Below are the code and all the weights of a small trained network. Each question names an input and a class and asks about switching units off, where a switched-off unit gives its printed mean instead of its output.

import numpy as np


def w(rows, s, z=0):
    codes = np.array(rows[::2]) - 128.0
    scale = np.full(codes.shape[1], s)
    scale[-1] = z or s
    return codes * scale


def f(y):
    return y / 2 * (1 + np.tanh(0.7978845608 * (y + 0.044715 * y**3)))


def log_softmax(a):
    a = a - a.max(-1, keepdims=True)
    return a - np.log(np.exp(a).sum(-1, keepdims=True))


def net(x, mask):
    res = np.array(x, float).reshape(1, 5) / 4 @ E
    y = f(res @ A[0][:, :-1].T + A[0][:, -1])
    res = res + np.where(mask, y, B[0][:, -1]) @ B[0][:, :-1]
    return log_softmax(res[-1] @ U[:, :-1].T + U[:, -1])


A, B = {}, {}
E = w([
[55,44,138,187,76,171,223],'x0',
[192,121,130,32,130,166,96],'x1',
[18,143,69,31,81,203,131],'x2',
[67,33,77,111,178,73,78],'x3',
[87,25,189,175,135,254,46],'x4',
],0.0061)
A[0] = w([
[137,231,138,104,138,107,110,134],'N0',
[115,106,113,117,128,128,117,103],'N1',
[114,114,136,124,135,118,133,93],'N2',
[142,123,130,125,133,170,112,228],'N3',
[159,130,130,144,148,86,95,126],'N4',
[37,36,126,158,131,141,124,122],'N5',
[104,53,116,106,137,98,59,139],'N6',
[101,123,141,128,126,172,164,79],'N7',
[142,120,128,131,130,134,129,253],'N8',
[162,140,150,153,113,124,164,118],'N9',
[130,104,127,131,105,168,179,95],'N10',
[192,154,109,123,149,7,20,170],'N11',
[143,152,130,132,121,150,129,100],'N12',
[126,109,114,169,125,108,165,129],'N13',
[157,128,121,81,119,174,106,103],'N14',
[8,126,105,64,122,180,111,116],'N15',
[88,67,118,112,134,111,119,232],'N16',
[136,132,128,130,108,104,91,240],'N17',
[134,130,85,18,119,83,200,153],'N18',
[111,96,139,150,154,141,136,30],'N19',
[110,89,130,171,134,135,142,91],'N20',
[111,85,126,112,153,112,94,117],'N21',
[146,204,100,92,132,127,102,226],'N22',
[184,108,137,39,131,226,48,162],'N23',
[112,134,105,78,125,93,166,152],'N24',
[88,132,118,140,126,135,125,181],'N25',
[164,113,132,116,116,129,180,221],'N26',
[135,110,130,123,125,143,128,143],'N27',
],0.014,0.0029)
B[0] = w([
[83,95,119,93,121,89,178,196],'N0',
[141,106,105,121,139,160,116,137],'N1',
[137,111,122,129,120,142,114,128],'N2',
[76,212,155,130,111,60,133,163],'N3',
[159,174,122,169,143,129,137,165],'N4',
[43,79,127,65,95,129,73,224],'N5',
[137,159,66,172,111,138,176,195],'N6',
[168,106,140,137,133,145,91,148],'N7',
[73,208,146,150,125,72,164,152],'N8',
[122,142,109,120,188,118,152,159],'N9',
[151,147,158,140,145,110,149,153],'N10',
[216,145,130,180,246,141,144,249],'N11',
[152,97,110,146,118,111,114,135],'N12',
[118,157,157,115,134,109,101,161],'N13',
[169,97,156,127,130,150,73,166],'N14',
[81,176,70,148,125,253,102,224],'N15',
[48,180,102,126,104,110,129,187],'N16',
[87,188,133,160,131,77,169,155],'N17',
[161,101,100,140,169,77,222,216],'N18',
[148,89,108,110,109,126,109,143],'N19',
[108,149,142,129,99,67,116,162],'N20',
[150,104,86,143,119,152,135,160],'N21',
[100,86,137,106,99,64,170,203],'N22',
[126,174,230,113,172,116,63,239],'N23',
[133,124,104,109,141,119,170,173],'N24',
[64,200,149,138,111,102,136,148],'N25',
[96,175,155,126,179,105,182,162],'N26',
[111,146,135,117,142,125,128,136],'N27',
],0.025,0.011)
U = w([
[118,78,79,158,73,118,76,13],'0',
[166,12,126,155,107,209,93,25],'1',
[206,164,235,173,226,113,105,179],'2',
[147,102,143,173,115,224,152,4],'3',
[189,56,90,103,143,163,92,31],'4',
[131,105,25,150,168,126,225,236],'5',
[60,85,180,44,48,92,68,207],'6',
[61,182,111,135,111,253,54,90],'7',
],0.0066,0.0022)

Each question gives the input, the list of numbers given to net, and the class t.
The units are the neurons (one row each of A and B). Each row of codes is followed by its name. A weight is (code - 128) times the scale printed after its matrix; where a second scale follows, it is the last column's (A, B and U).
mask holds one flag per neuron, in row order. A switched-off neuron (its flag False) gives its mean, the last column of its row in B, instead of its output. The means were averaged over made-up inputs and are rounded, as every weight is.
A unit's drop is (log p(t) with every unit on - log p(t) with that unit switched off) / (log p(t) with every unit on - log p(t) with every unit switched off).
The circuit of an input: a set's keep is (log p(t) with only the set's units on - log p(t) with every unit switched off) / (log p(t) with every unit on - log p(t) with every unit switched off). Starting from the 12 units with the biggest drops (on a tie, the unit counted first), units are removed one at a time, each time the one whose removal leaves the highest keep (on an exact tie, the one counted first), for as long as the keep stays at least 0.8.
units of the circuit, in order: the units of the circuit, biggest drop first
most important unit: the unit with the biggest drop
k most important neurons: the k neurons with the biggest drops, biggest first
drop of u: that unit's drop, to one decimal
input [6,-8,-1,5,-8], class 6: 2 most important neurons	[N11 N13]
input [-3,6,-6,-8,-6], class 5: most important unit	N0
input [0,8,-7,-3,-8], class 5: 3 most important neurons	[N23 N0 N18]
input [-2,-6,-4,-4,-8], class 5: 2 most important neurons	[N23 N0]
input [-3,7,-3,-1,-7], class 5: 2 most important neurons	[N0 N18]
input [-5,5,4,-8,1], class 6: 3 most important neurons	[N11 N22 N0]
input [7,-7,3,-8,-2], class 2: 2 most important neurons	[N10 N15]
input [4,-5,3,-2,3], class 7: 2 most important neurons	[N15 N22]
input [-4,-6,3,7,0], class 7: 2 most important neurons	[N18 N15]
input [-7,2,7,-8,5], class 6: 3 most important neurons	[N11 N22 N0]
input [4,4,-8,0,5], class 6: 2 most important neurons	[N11 N15]
input [4,7,-6,-1,8], class 6: 2 most important neurons	[N11 N5]
input [1,0,-4,0,6], class 6: drop of N11	0.2
input [5,3,2,3,8], class 7: units of the circuit, in order	[N15]
input [3,-6,4,-3,6], class 7: drop of N15	2.1
input [-5,0,6,6,4], class 7: drop of N5	0.0
